Below are the code and all the weights of a small trained network. Each question names an input and a class and asks about switching units off, where a switched-off unit gives its printed mean instead of its output.

import numpy as np


def w(rows, s, z=0):
    codes = np.array(rows[::2]) - 128.0
    scale = np.full(codes.shape[1], s)
    scale[-1] = z or s
    return codes * scale


def f(y):
    return y / 2 * (1 + np.tanh(0.7978845608 * (y + 0.044715 * y**3)))


def log_softmax(a):
    a = a - a.max(-1, keepdims=True)
    return a - np.log(np.exp(a).sum(-1, keepdims=True))


def net(x, mask):
    res = np.array(x, float).reshape(1, 3) / 4 @ E
    y = f(res @ A[0][:, :-1].T + A[0][:, -1])
    res = res + np.where(mask, y, B[0][:, -1]) @ B[0][:, :-1]
    return log_softmax(res[-1] @ U[:, :-1].T + U[:, -1])


A, B = {}, {}
E = w([
[130,131,120],'x0',
[241,7,105],'x1',
[246,253,174],'x2',
],0.0073)
A[0] = w([
[48,92,72,102],'n1',
[167,81,144,142],'n2',
[179,83,114,81],'n3',
[175,193,161,100],'n4',
[194,177,152,78],'n5',
[186,66,87,3],'n6',
[175,170,152,76],'n7',
[171,158,171,73],'n8',
[9,215,171,97],'n9',
[66,63,115,86],'n10',
],0.011,0.0038)
B[0] = w([
[129,96,83,214],'n1',
[168,137,141,177],'n2',
[184,129,159,173],'n3',
[118,75,69,202],'n4',
[114,76,75,198],'n5',
[171,117,136,180],'n6',
[110,97,108,174],'n7',
[76,64,95,165],'n8',
[247,77,144,254],'n9',
[123,85,88,205],'n10',
],0.015,0.007)
U = w([
[112,91,35,80],'0',
[223,118,147,61],'1',
[129,132,113,254],'2',
[103,180,139,240],'3',
[24,202,167,62],'4',
[58,183,157,64],'5',
[9,180,194,61],'6',
[13,187,187,60],'7',
],0.014,0.017)

Each question gives the input, the list of numbers given to net, and the class t.
The units are the neurons (one row each of A and B). Each row of codes is followed by its name. A weight is (code - 128) times the scale printed after its matrix; where a second scale follows, it is the last column's (A, B and U).
mask holds one flag per neuron, in row order. A switched-off neuron (its flag False) gives its mean, the last column of its row in B, instead of its output. The means were averaged over made-up inputs and are rounded, as every weight is.
A unit's drop is (log p(t) with every unit on - log p(t) with that unit switched off) / (log p(t) with every unit on - log p(t) with every unit switched off).
The circuit of an input: a set's keep is (log p(t) with only the set's units on - log p(t) with every unit switched off) / (log p(t) with every unit on - log p(t) with every unit switched off). Starting from all 10 units, units are removed one at a time, each time the one whose removal leaves the highest keep (on an exact tie, the one counted first), for as long as the keep stays at least 0.8.
units of the circuit, in order: the units of the circuit, biggest drop first
k most important neurons: the k neurons with the biggest drops, biggest first
drop when u is switched off: that unit's drop, to one decimal
input [-4,-8,8], class 0: units of the circuit, in order -> [n4]
input [-3,-6,7], class 0: 3 most important neurons -> [n4; n5; n8]
input [-4,-5,8], class 0: units of the circuit, in order -> [n4; n5]
input [-3,-4,7], class 0: units of the circuit, in order -> [n4; n5]
input [1,-3,5], class 0: 3 most important neurons -> [n4; n5; n8]
input [-2,-3,-2], class 3: units of the circuit, in order -> [n4; n5]
input [4,5,6], class 0: 2 most important neurons -> [n5; n9]
input [-2,-1,1], class 3: drop when n9 is switched off -> 0.2
input [2,4,5], class 0: drop when n9 is switched off -> 0.4
input [5,-5,-4], class 1: drop when n8 is switched off -> 0.1
